Below is a small trained network, with its code and all its weights. Each question gives an input and a target symbol and asks what happens when units are switched off, that is, made to give their printed mean instead of their output.

import numpy as np


def w(rows, s, z=0):
    codes = np.array(rows[::2]) - 128.0
    scale = np.full(codes.shape[1], s)
    scale[-1] = z or s
    return codes * scale


def f(y):
    return np.maximum(y, 0)


def softmax(a):
    e = np.exp(a - a.max(-1, keepdims=True))
    return e / e.sum(-1, keepdims=True)


def log_softmax(a):
    a = a - a.max(-1, keepdims=True)
    return a - np.log(np.exp(a).sum(-1, keepdims=True))


def net(x, mask):
    ids = ['ΓΛΣΨΩαβδεημξπτφ'.index(c) for c in x.split()]
    T = len(ids)
    res = E[ids] + P[:T]
    u = 0
    for l in range(2):
        r = res
        for j in range(2):
            rows = slice(2 * j, 2 * j + 2)
            q, k, v = (r @ M[l][rows].T for M in (Q, K, V))
            z = softmax(np.where(np.tri(T) > 0, q @ k.T / 2**0.5, -1e9)) @ v
            o = O[l][rows]
            res = res + np.where(mask[u + j], z, o[:, -1]) @ o[:, :-1]
        u += 2
        y = f(res @ A[l][:, :-1].T + A[l][:, -1])
        res = res + np.where(mask[u : u + 8], y, B[l][:, -1]) @ B[l][:, :-1]
        u += 8
    return log_softmax(res[-1] @ U[:, :-1].T + U[:, -1])


Q, K, V, O, A, B = {}, {}, {}, {}, {}, {}
E = w([
[170,124,156,59,171,171,120,197,235,91],'Γ',
[145,86,183,226,24,155,125,54,91,100],'Λ',
[80,129,91,97,75,98,36,212,76,98],'Σ',
[123,112,76,124,33,128,89,161,202,166],'Ψ',
[121,113,29,165,151,121,119,193,65,120],'Ω',
[107,73,237,68,107,157,92,92,144,35],'α',
[222,78,190,93,136,197,147,140,103,175],'β',
[108,127,83,121,237,194,125,112,106,136],'δ',
[90,161,196,228,106,149,191,166,171,125],'ε',
[99,93,197,181,217,127,91,122,62,153],'η',
[57,157,83,92,127,158,113,108,136,195],'μ',
[84,57,96,146,163,125,120,163,156,201],'ξ',
[233,182,77,160,111,186,70,104,144,110],'π',
[118,92,116,214,162,118,4,109,188,39],'τ',
[105,198,205,119,175,156,51,83,110,178],'φ',
],0.012)
P = w([
[159,114,101,88,148,1,229,66,149,69],'0',
[67,172,122,142,120,135,111,206,83,200],'1',
[80,162,127,146,127,147,94,194,108,190],'2',
[78,153,131,161,132,159,75,201,119,179],'3',
[91,139,138,162,131,172,73,190,128,174],'4',
[101,119,143,174,135,176,79,193,130,156],'5',
[110,131,145,170,128,197,80,186,135,136],'6',
[127,112,149,187,138,194,72,192,138,128],'7',
[122,102,156,190,135,209,77,183,149,120],'8',
[136,101,164,189,138,212,74,185,160,109],'9',
[150,99,159,195,130,219,73,172,168,94],'10',
[148,87,159,212,138,218,87,170,170,86],'11',
[171,72,169,212,143,227,81,175,180,78],'12',
[128,91,164,209,125,247,99,198,162,80],'13',
],0.0062)
Q[0] = w([
[113,149,100,114,166,51,127,115,95,184],'L0H0',
[58,130,126,167,130,200,87,183,127,161],'L0H0',
[148,167,129,76,140,7,203,79,105,140],'L0H1',
[138,110,148,141,126,136,122,125,135,68],'L0H1',
],0.012)
K[0] = w([
[130,156,175,161,105,214,80,195,144,144],'L0H0',
[255,32,123,118,152,130,93,78,143,69],'L0H0',
[61,170,137,172,67,153,43,244,80,109],'L0H1',
[77,153,116,98,114,80,151,115,163,124],'L0H1',
],0.0086)
V[0] = w([
[214,147,86,88,88,207,156,99,130,147],'L0H0',
[142,189,104,130,61,100,85,154,186,63],'L0H0',
[181,113,221,154,166,173,88,160,108,119],'L0H1',
[150,2,108,141,69,104,136,206,156,146],'L0H1',
],0.0077)
O[0] = w([
[251,135,107,108,103,174,161,107,135,159,2],'L0H0',
[139,194,90,159,58,105,11,165,218,85,157],'L0H0',
[193,144,244,149,160,91,70,173,89,134,74],'L0H1',
[156,2,100,136,95,56,113,168,193,192,218],'L0H1',
],0.0079,0.0021)
A[0] = w([
[125,109,155,73,53,130,98,165,81,76,162],'L0N0',
[55,40,118,123,172,143,140,157,31,140,163],'L0N1',
[101,155,122,162,147,201,173,215,219,188,186],'L0N2',
[120,212,155,126,179,146,109,121,32,97,165],'L0N3',
[121,202,111,47,156,137,90,167,185,133,121],'L0N4',
[91,79,220,157,78,133,174,124,188,97,251],'L0N5',
[50,151,130,87,175,66,38,50,169,253,226],'L0N6',
[215,89,193,159,213,84,109,155,74,239,233],'L0N7',
],0.0047,0.0026)
B[0] = w([
[164,95,155,31,71,132,68,92,112,129,157],'L0N0',
[46,37,160,99,186,114,70,181,56,213,201],'L0N1',
[126,145,156,197,168,173,119,216,163,188,255],'L0N2',
[121,210,136,83,139,130,70,109,51,118,155],'L0N3',
[129,156,65,146,148,132,144,171,209,85,157],'L0N4',
[132,95,233,201,117,110,120,132,159,120,233],'L0N5',
[5,116,131,93,67,254,175,226,115,37,203],'L0N6',
[145,222,145,90,49,161,67,202,75,148,203],'L0N7',
],0.0048,0.0059)
Q[1] = w([
[69,132,66,145,114,254,45,236,93,158],'L1H0',
[189,83,171,170,147,170,113,119,160,61],'L1H0',
[114,165,183,160,108,93,155,83,147,158],'L1H1',
[123,151,68,93,131,37,200,104,106,166],'L1H1',
],0.0075)
K[1] = w([
[239,74,200,195,128,166,132,123,200,32],'L1H0',
[108,102,67,99,130,1,241,110,156,72],'L1H0',
[135,111,94,84,144,183,126,206,67,188],'L1H1',
[119,152,188,209,76,217,88,246,127,235],'L1H1',
],0.0056)
V[1] = w([
[140,77,123,2,218,130,68,95,165,110],'L1H0',
[134,85,120,120,55,94,36,17,65,123],'L1H0',
[136,114,209,140,109,208,153,116,169,85],'L1H1',
[61,160,133,25,17,175,131,127,141,148],'L1H1',
],0.0063)
O[1] = w([
[192,67,175,125,171,194,173,191,200,33,2],'L1H0',
[117,70,137,181,58,253,50,119,57,120,14],'L1H0',
[48,145,187,12,135,160,39,42,240,210,150],'L1H1',
[67,148,162,62,33,172,210,169,150,115,170],'L1H1',
],0.0063,0.006)
A[1] = w([
[131,55,33,179,64,80,101,112,234,135,100],'L1N0',
[177,100,141,69,87,184,143,153,85,140,254],'L1N1',
[80,123,8,156,178,253,85,142,87,183,108],'L1N2',
[175,162,207,252,80,200,236,174,132,103,55],'L1N3',
[167,97,166,112,102,76,253,93,83,97,140],'L1N4',
[67,94,90,161,153,126,72,106,158,32,125],'L1N5',
[133,177,109,202,143,131,113,187,118,97,245],'L1N6',
[148,164,93,198,235,240,162,154,164,210,152],'L1N7',
],0.0047,0.0018)
B[1] = w([
[140,189,170,202,109,155,148,179,127,180,205],'L1N0',
[158,101,17,65,138,149,186,131,112,141,178],'L1N1',
[136,73,113,166,109,110,179,31,133,102,254],'L1N2',
[57,130,55,2,111,30,71,83,74,168,222],'L1N3',
[134,48,135,162,144,140,134,14,158,176,142],'L1N4',
[75,143,73,148,182,145,133,160,135,90,188],'L1N5',
[139,153,69,112,171,135,100,80,97,106,242],'L1N6',
[184,110,112,35,151,44,124,32,162,108,241],'L1N7',
],0.006,0.0052)
U = w([
[176,152,142,81,199,112,129,201,211,84,137],'Γ',
[117,69,161,198,31,146,94,2,88,159,119],'Λ',
[102,142,99,88,60,78,102,218,76,66,56],'Σ',
[146,153,124,182,45,163,161,182,166,173,22],'Ψ',
[159,96,44,174,166,67,150,128,60,96,206],'Ω',
[89,45,199,64,124,172,96,106,157,57,174],'α',
[221,105,161,57,121,150,142,157,74,214,191],'β',
[135,108,122,90,235,119,165,22,84,85,79],'δ',
[77,180,147,131,145,36,79,93,145,206,182],'ε',
[102,123,216,167,215,155,143,164,34,131,82],'η',
[70,140,97,87,113,163,213,77,143,121,194],'μ',
[90,14,135,157,169,114,174,166,158,189,82],'ξ',
[234,202,58,141,100,161,110,61,141,114,253],'π',
[78,145,116,223,202,172,71,167,142,58,14],'τ',
[118,244,188,118,158,195,152,130,75,95,53],'φ',
],0.0056,0.003)

Each question gives the input, a string of symbols that net reads in full, and the target symbol t.
The units are the heads (2 rows each of Q, K, V and O) and the neurons (one row each of A and B). Each row of codes is followed by its name. A weight is (code - 128) times the scale printed after its matrix; where a second scale follows, it is the last column's (O, A, B and U).
mask holds one flag per unit, layer by layer, with each layer's heads first. A switched-off unit (its flag False) gives its mean, the last column of its rows in O or B, instead of its output. The means were averaged over made-up inputs and are rounded, as every weight is.
A unit's drop is (log p(t) with every unit on - log p(t) with that unit switched off) / (log p(t) with every unit on - log p(t) with every unit switched off).
The circuit of an input: a set's keep is (log p(t) with only the set's units on - log p(t) with every unit switched off) / (log p(t) with every unit on - log p(t) with every unit switched off). Starting from the 12 units with the biggest drops (on a tie, the unit counted first), units are removed one at a time, each time the one whose removal leaves the highest keep (on an exact tie, the one counted first), for as long as the keep stays at least 0.8.
circuit, biggest first: the units of the circuit, biggest drop first
top k neurons: the k neurons with the biggest drops, biggest first
k most important neurons of layer l: the k neurons of layer l with the biggest drops, biggest first
which heads matter: for each layer, one digit per head in row order, 1 if its drop is at least 0.15 and else 0, layers parted by /
input ε Ψ ε δ η μ μ Ψ ε ε ε ε Ω, target ε: which heads matter -> 00 / 11
input ξ η ξ ξ, target ξ: circuit, biggest first -> [L0H1 L0H0 L0N1]
input Λ ε ε μ η, target Λ: most important neuron of layer 1 -> [L1N2]
input Σ φ Λ Ω μ, target Λ: circuit, biggest first -> [L1H0 L1N2]
input Γ φ β Σ η μ η ε Λ ε τ, target Γ: circuit, biggest first -> [L1H0 L0N4 L0H0]
input Σ π ξ α φ α φ Γ μ ε, target Σ: circuit, biggest first -> [L1H1 L1N3 L0H1 L0H0]
input ε ξ ε α Ψ ε ε Ψ ξ ε μ ξ μ Ψ, target ε: which heads matter -> 00 / 11
input μ ε α, target μ: circuit, biggest first -> [L0H1 L1H1]
input ε τ Γ ε ξ ε ε Γ ξ Ω δ ε η, target ε: top 3 neurons -> [L0N5 L0N1 L0N7]
input Σ ε μ α, target Σ: circuit, biggest first -> [L1H1 L0H0 L0H1]
input φ Ω Ψ Ψ φ Ω ε φ, target φ: circuit, biggest first -> [L0H1 L0N3]
input π Ψ ξ, target π: which heads matter -> 10 / 00
input τ Σ η, target τ: which heads matter -> 10 / 10
input ξ τ ξ ξ η μ μ Γ δ μ, target Γ: which heads matter -> 00 / 10
input Ω μ μ μ, target μ: circuit, biggest first -> [L0H1 L0N6]
input Ω ε Λ ε ε ε ξ μ δ ε Σ δ, target Ω: circuit, biggest first -> [L1H1 L0N2 L0N6]
input ξ ξ Ω Γ Γ, target Γ: circuit, biggest first -> [L1H0]
input ε Λ ε Σ μ ε ξ φ ε ξ, target ε: circuit, biggest first -> [L1H0 L1H1]
input ε Λ ε Λ ε μ Σ Ω φ ε Σ μ π Ω, target π: which heads matter -> 10 / 00
input Ω ε Ψ ε ε π Σ μ μ μ φ μ Λ ε, target Ω: which heads matter -> 00 / 01
input δ μ φ μ ε ε ε Ω, target ε: circuit, biggest first -> [L1H0]
input Σ Σ Γ ε Λ Σ μ ε ε ε Σ Ω Ψ, target Ψ: 2 most important neurons of layer 1 -> [L1N0 L1N7]
input η μ Ω Λ β π β, target β: top 2 neurons -> [L0N7 L1N1]
input α δ α μ, target α: which heads matter -> 00 / 11
input ε ε ξ ε Γ ε φ Ω μ Σ, target ε: circuit, biggest first -> [L1H0 L1H1 L0N5]
input ε Σ δ ξ Ω Λ ε, target ε: which heads matter -> 00 / 10
